Below are the code and all the weights of a small trained network. Each question names an input and a class and asks about switching units off, where a switched-off unit gives its printed mean instead of its output.

import numpy as np


def w(rows, s, z=0):
    codes = np.array(rows[::2]) - 128.0
    scale = np.full(codes.shape[1], s)
    scale[-1] = z or s
    return codes * scale


def norm(h):
    return h / np.sqrt((h * h).mean(-1, keepdims=True) + 1e-5)


def f(y):
    return np.maximum(y, 0)


def log_softmax(a):
    a = a - a.max(-1, keepdims=True)
    return a - np.log(np.exp(a).sum(-1, keepdims=True))


def net(x, mask):
    res = np.array(x, float).reshape(1, 4) / 4 @ E
    u = 0
    for l in range(4):
        y = f(norm(res) @ A[l][:, :-1].T + A[l][:, -1])
        res = res + np.where(mask[u : u + 9], y, B[l][:, -1]) @ B[l][:, :-1]
        u += 9
    return log_softmax(norm(res)[-1] @ U[:, :-1].T + U[:, -1])


A, B = {}, {}
E = w([
[254,47,116,134,173,58,117,77],'x0',
[150,146,146,139,136,136,155,154],'x1',
[147,57,119,213,141,211,175,67],'x2',
[159,228,129,181,139,167,117,57],'x3',
],0.0076)
A[0] = w([
[126,54,121,184,118,163,118,137,97],'L0N1',
[129,114,159,200,207,75,120,87,87],'L0N2',
[23,179,155,163,135,207,80,116,103],'L0N3',
[115,142,198,161,79,128,130,124,88],'L0N4',
[103,48,143,96,171,102,119,164,33],'L0N5',
[119,153,189,82,123,109,53,175,121],'L0N6',
[196,126,147,56,103,140,111,102,130],'L0N7',
[166,84,101,139,150,124,88,182,108],'L0N8',
[84,45,254,69,92,95,145,173,7],'L0N9',
],0.008,0.0014)
B[0] = w([
[78,165,135,87,255,177,183,128,196],'L0N1',
[85,61,187,90,61,140,125,60,190],'L0N2',
[170,91,198,64,127,119,117,143,254],'L0N3',
[212,91,137,125,94,94,150,156,158],'L0N4',
[133,128,129,187,113,107,174,84,192],'L0N5',
[199,88,51,115,189,135,145,132,209],'L0N6',
[162,156,138,67,164,146,186,113,175],'L0N7',
[111,114,135,79,77,186,149,34,175],'L0N8',
[109,148,108,129,111,32,178,131,213],'L0N9',
],0.0072,0.0064)
A[1] = w([
[80,127,144,108,34,132,138,146,104],'L1N1',
[199,179,136,111,122,128,70,146,112],'L1N2',
[114,74,126,171,144,169,69,70,129],'L1N3',
[72,51,59,122,135,97,124,96,200],'L1N4',
[113,73,156,185,207,229,122,126,103],'L1N5',
[84,166,3,124,96,202,116,184,100],'L1N6',
[157,185,91,167,65,171,61,90,7],'L1N7',
[45,82,118,204,93,63,176,114,42],'L1N8',
[149,226,197,118,127,165,67,71,167],'L1N9',
],0.0071,0.0015)
B[1] = w([
[187,133,146,38,1,105,150,148,173],'L1N1',
[104,64,155,231,168,112,117,203,199],'L1N2',
[153,154,199,123,158,136,86,191,196],'L1N3',
[151,172,146,169,128,175,157,142,222],'L1N4',
[74,198,92,125,188,96,50,254,247],'L1N5',
[164,108,158,193,157,85,177,93,144],'L1N6',
[95,53,168,146,84,142,162,137,149],'L1N7',
[150,172,165,162,112,54,162,140,184],'L1N8',
[81,64,61,207,66,64,143,77,252],'L1N9',
],0.0062,0.0046)
A[2] = w([
[151,104,117,138,76,157,96,80,31],'L2N1',
[61,93,62,123,115,89,193,144,4],'L2N2',
[97,164,212,117,161,56,186,163,136],'L2N3',
[207,78,109,81,174,144,177,92,118],'L2N4',
[97,168,91,40,23,159,175,232,112],'L2N5',
[135,115,152,227,119,75,31,63,161],'L2N6',
[115,150,193,81,115,203,126,161,99],'L2N7',
[57,113,2,97,140,140,54,211,119],'L2N8',
[160,129,114,53,215,102,128,94,80],'L2N9',
],0.0062,0.0015)
B[2] = w([
[123,91,136,127,154,137,144,199,149],'L2N1',
[182,92,145,245,99,117,116,149,181],'L2N2',
[77,99,93,145,155,131,135,52,255],'L2N3',
[165,193,88,50,49,188,67,150,237],'L2N4',
[170,119,154,116,114,230,102,94,247],'L2N5',
[119,138,133,133,95,143,254,96,210],'L2N6',
[135,194,168,56,140,87,72,136,187],'L2N7',
[200,122,25,94,89,54,63,155,173],'L2N8',
[113,234,126,157,105,178,174,159,210],'L2N9',
],0.0064,0.0049)
A[3] = w([
[125,123,117,126,194,162,154,137,158],'L3N1',
[66,55,105,141,97,184,190,124,54],'L3N2',
[97,161,124,49,113,86,142,201,91],'L3N3',
[85,105,104,158,254,164,103,166,135],'L3N4',
[122,197,38,146,141,121,108,183,157],'L3N5',
[83,141,104,203,119,156,131,83,148],'L3N6',
[197,85,121,187,148,190,215,80,254],'L3N7',
[172,190,62,61,114,47,166,115,230],'L3N8',
[112,85,120,76,112,130,56,183,223],'L3N9',
],0.0076,0.0013)
B[3] = w([
[160,148,175,136,50,90,44,57,165],'L3N1',
[184,116,92,188,142,99,98,107,176],'L3N2',
[136,139,110,160,157,128,143,69,194],'L3N3',
[143,196,15,129,231,94,63,82,180],'L3N4',
[74,176,24,154,254,51,77,53,179],'L3N5',
[118,78,104,139,104,37,144,196,168],'L3N6',
[71,133,120,100,124,106,111,200,254],'L3N7',
[71,123,182,175,148,203,73,146,251],'L3N8',
[168,114,131,160,155,159,153,91,175],'L3N9',
],0.0075,0.0073)
U = w([
[87,229,86,148,254,103,11,114,1],'0',
[72,88,153,201,34,12,232,170,140],'1',
[173,163,228,4,18,225,133,100,238],'2',
],0.0098,0.00044)

Each question gives the input, the list of numbers given to net, and the class t.
The units are the neurons (one row each of A and B). Each row of codes is followed by its name. A weight is (code - 128) times the scale printed after its matrix; where a second scale follows, it is the last column's (A, B and U).
mask holds one flag per neuron, layer by layer. A switched-off neuron (its flag False) gives its mean, the last column of its row in B, instead of its output. The means were averaged over made-up inputs and are rounded, as every weight is.
A unit's drop is (log p(t) with every unit on - log p(t) with that unit switched off) / (log p(t) with every unit on - log p(t) with every unit switched off).
The circuit of an input: a set's keep is (log p(t) with only the set's units on - log p(t) with every unit switched off) / (log p(t) with every unit on - log p(t) with every unit switched off). Starting from the 12 units with the biggest drops (on a tie, the unit counted first), units are removed one at a time, each time the one whose removal leaves the highest keep (on an exact tie, the one counted first), for as long as the keep stays at least 0.8.
circuit, biggest first: the units of the circuit, biggest drop first
most important unit: the unit with the biggest drop
k most important neurons: the k neurons with the biggest drops, biggest first
drop when u is switched off: that unit's drop, to one decimal
input [-8,6,5,7], class 2: circuit, biggest first : [L0N3]
input [6,4,-1,5], class 2: circuit, biggest first : [L0N2 L3N5]
input [1,7,4,-4], class 0: 3 most important neurons : [L0N1 L3N4 L1N5]
input [4,-7,-3,4], class 1: 4 most important neurons : [L1N9 L0N3 L2N6 L0N6]
input [7,-5,-1,-6], class 2: circuit, biggest first : [L0N8 L2N4]
input [-8,5,-6,-4], class 2: circuit, biggest first : [L2N5 L1N1]
input [8,-5,6,3], class 2: circuit, biggest first : [L0N2 L2N4 L3N5]
input [-3,-5,-3,-4], class 1: 2 most important neurons : [L1N5 L0N1]
input [7,-8,-4,6], class 2: 4 most important neurons : [L0N7 L0N2 L2N4 L2N3]
input [6,1,8,-6], class 0: 3 most important neurons : [L0N1 L1N5 L0N3]
input [-1,-6,-3,-4], class 1: 2 most important neurons : [L0N5 L1N5]
input [3,6,8,-7], class 0: 4 most important neurons : [L0N1 L1N5 L3N4 L1N9]
input [-8,6,2,-6], class 2: 3 most important neurons : [L2N5 L0N3 L1N1]
input [0,2,-7,8], class 1: 2 most important neurons : [L1N9 L1N2]
input [-4,-6,0,6], class 1: most important unit : L1N9
input [-8,0,-5,0], class 2: 2 most important neurons : [L2N5 L1N5]
input [-2,-1,-7,8], class 1: 3 most important neurons : [L1N9 L1N5 L1N2]
input [7,-1,-1,8], class 1: 2 most important neurons : [L1N9 L0N3]
input [-4,1,7,-5], class 0: drop when L0N1 is switched off : 0.9
input [-8,-6,-2,5], class 2: most important unit : L0N3
